Below are the code and all the weights of a small trained network. Each question names an input and a class and asks about switching units off, where a switched-off unit gives its printed mean instead of its output.

import numpy as np


def w(rows, s, z=0):
    codes = np.array(rows[::2]) - 128.0
    scale = np.full(codes.shape[1], s)
    scale[-1] = z or s
    return codes * scale


def f(y):
    return y / 2 * (1 + np.tanh(0.7978845608 * (y + 0.044715 * y**3)))


def log_softmax(a):
    a = a - a.max(-1, keepdims=True)
    return a - np.log(np.exp(a).sum(-1, keepdims=True))


def net(x, mask):
    res = np.array(x, float).reshape(1, 3) / 4 @ E
    y = f(res @ A[0][:, :-1].T + A[0][:, -1])
    res = res + np.where(mask, y, B[0][:, -1]) @ B[0][:, :-1]
    return log_softmax(res[-1] @ U[:, :-1].T + U[:, -1])


A, B = {}, {}
E = w([
[8,42,165],'x0',
[130,102,1],'x1',
[158,101,120],'x2',
],0.0074)
A[0] = w([
[82,108,135,142],'neuron 1',
[61,73,101,81],'neuron 2',
[151,104,187,234],'neuron 3',
[115,120,72,52],'neuron 4',
[155,191,130,45],'neuron 5',
[60,87,195,154],'neuron 6',
[137,199,113,66],'neuron 7',
[124,91,125,67],'neuron 8',
[52,86,135,192],'neuron 9',
[102,71,6,70],'neuron 10',
[204,89,127,147],'neuron 11',
[121,198,111,58],'neuron 12',
[127,74,66,64],'neuron 13',
[130,104,86,31],'neuron 14',
[120,164,172,80],'neuron 15',
[121,126,115,2],'neuron 16',
[76,162,66,77],'neuron 17',
[137,92,111,208],'neuron 18',
[193,140,120,94],'neuron 19',
[88,160,51,2],'neuron 20',
[200,139,104,116],'neuron 21',
],0.016,0.0056)
B[0] = w([
[215,110,151,172],'neuron 1',
[233,29,91,198],'neuron 2',
[108,219,168,215],'neuron 3',
[110,159,238,154],'neuron 4',
[161,44,185,170],'neuron 5',
[220,138,164,238],'neuron 6',
[164,51,130,168],'neuron 7',
[86,79,84,124],'neuron 8',
[222,151,116,237],'neuron 9',
[118,198,234,254],'neuron 10',
[178,120,150,185],'neuron 11',
[182,2,172,146],'neuron 12',
[150,152,203,177],'neuron 13',
[56,132,208,136],'neuron 14',
[127,127,216,151],'neuron 15',
[146,58,187,107],'neuron 16',
[131,181,238,160],'neuron 17',
[145,177,59,180],'neuron 18',
[194,100,172,193],'neuron 19',
[113,112,215,158],'neuron 20',
[220,103,135,220],'neuron 21',
],0.0081,0.0074)
U = w([
[158,137,182,254],'0',
[185,56,190,29],'1',
[109,148,251,108],'2',
[110,190,67,153],'3',
[57,117,105,2],'4',
],0.013,0.0069)

Each question gives the input, the list of numbers given to net, and the class t.
The units are the neurons (one row each of A and B). Each row of codes is followed by its name. A weight is (code - 128) times the scale printed after its matrix; where a second scale follows, it is the last column's (A, B and U).
mask holds one flag per neuron, in row order. A switched-off neuron (its flag False) gives its mean, the last column of its row in B, instead of its output. The means were averaged over made-up inputs and are rounded, as every weight is.
A unit's drop is (log p(t) with every unit on - log p(t) with that unit switched off) / (log p(t) with every unit on - log p(t) with every unit switched off).
The circuit of an input: a set's keep is (log p(t) with only the set's units on - log p(t) with every unit switched off) / (log p(t) with every unit on - log p(t) with every unit switched off). Starting from the 12 units with the biggest drops (on a tie, the unit counted first), units are removed one at a time, each time the one whose removal leaves the highest keep (on an exact tie, the one counted first), for as long as the keep stays at least 0.8.
units of the circuit, in order: the units of the circuit, biggest drop first
k most important neurons: the k neurons with the biggest drops, biggest first
drop of u: that unit's drop, to one decimal
input [8,-5,0], class 1: units of the circuit, in order => neuron 2
input [7,-5,1], class 1: units of the circuit, in order => neuron 2; neuron 6
input [-7,8,2], class 2: units of the circuit, in order => neuron 10; neuron 4
input [7,-7,-3], class 1: units of the circuit, in order => neuron 6; neuron 10
input [4,-5,-6], class 0: 3 most important neurons => neuron 10; neuron 9; neuron 6
input [6,-6,-6], class 0: 2 most important neurons => neuron 9; neuron 3
input [-4,6,3], class 2: 2 most important neurons => neuron 10; neuron 2
input [-2,8,3], class 2: drop of neuron 10 => 0.1
input [-6,-1,0], class 1: drop of neuron 2 => -0.1
input [-5,2,-1], class 1: drop of neuron 21 => 0.2
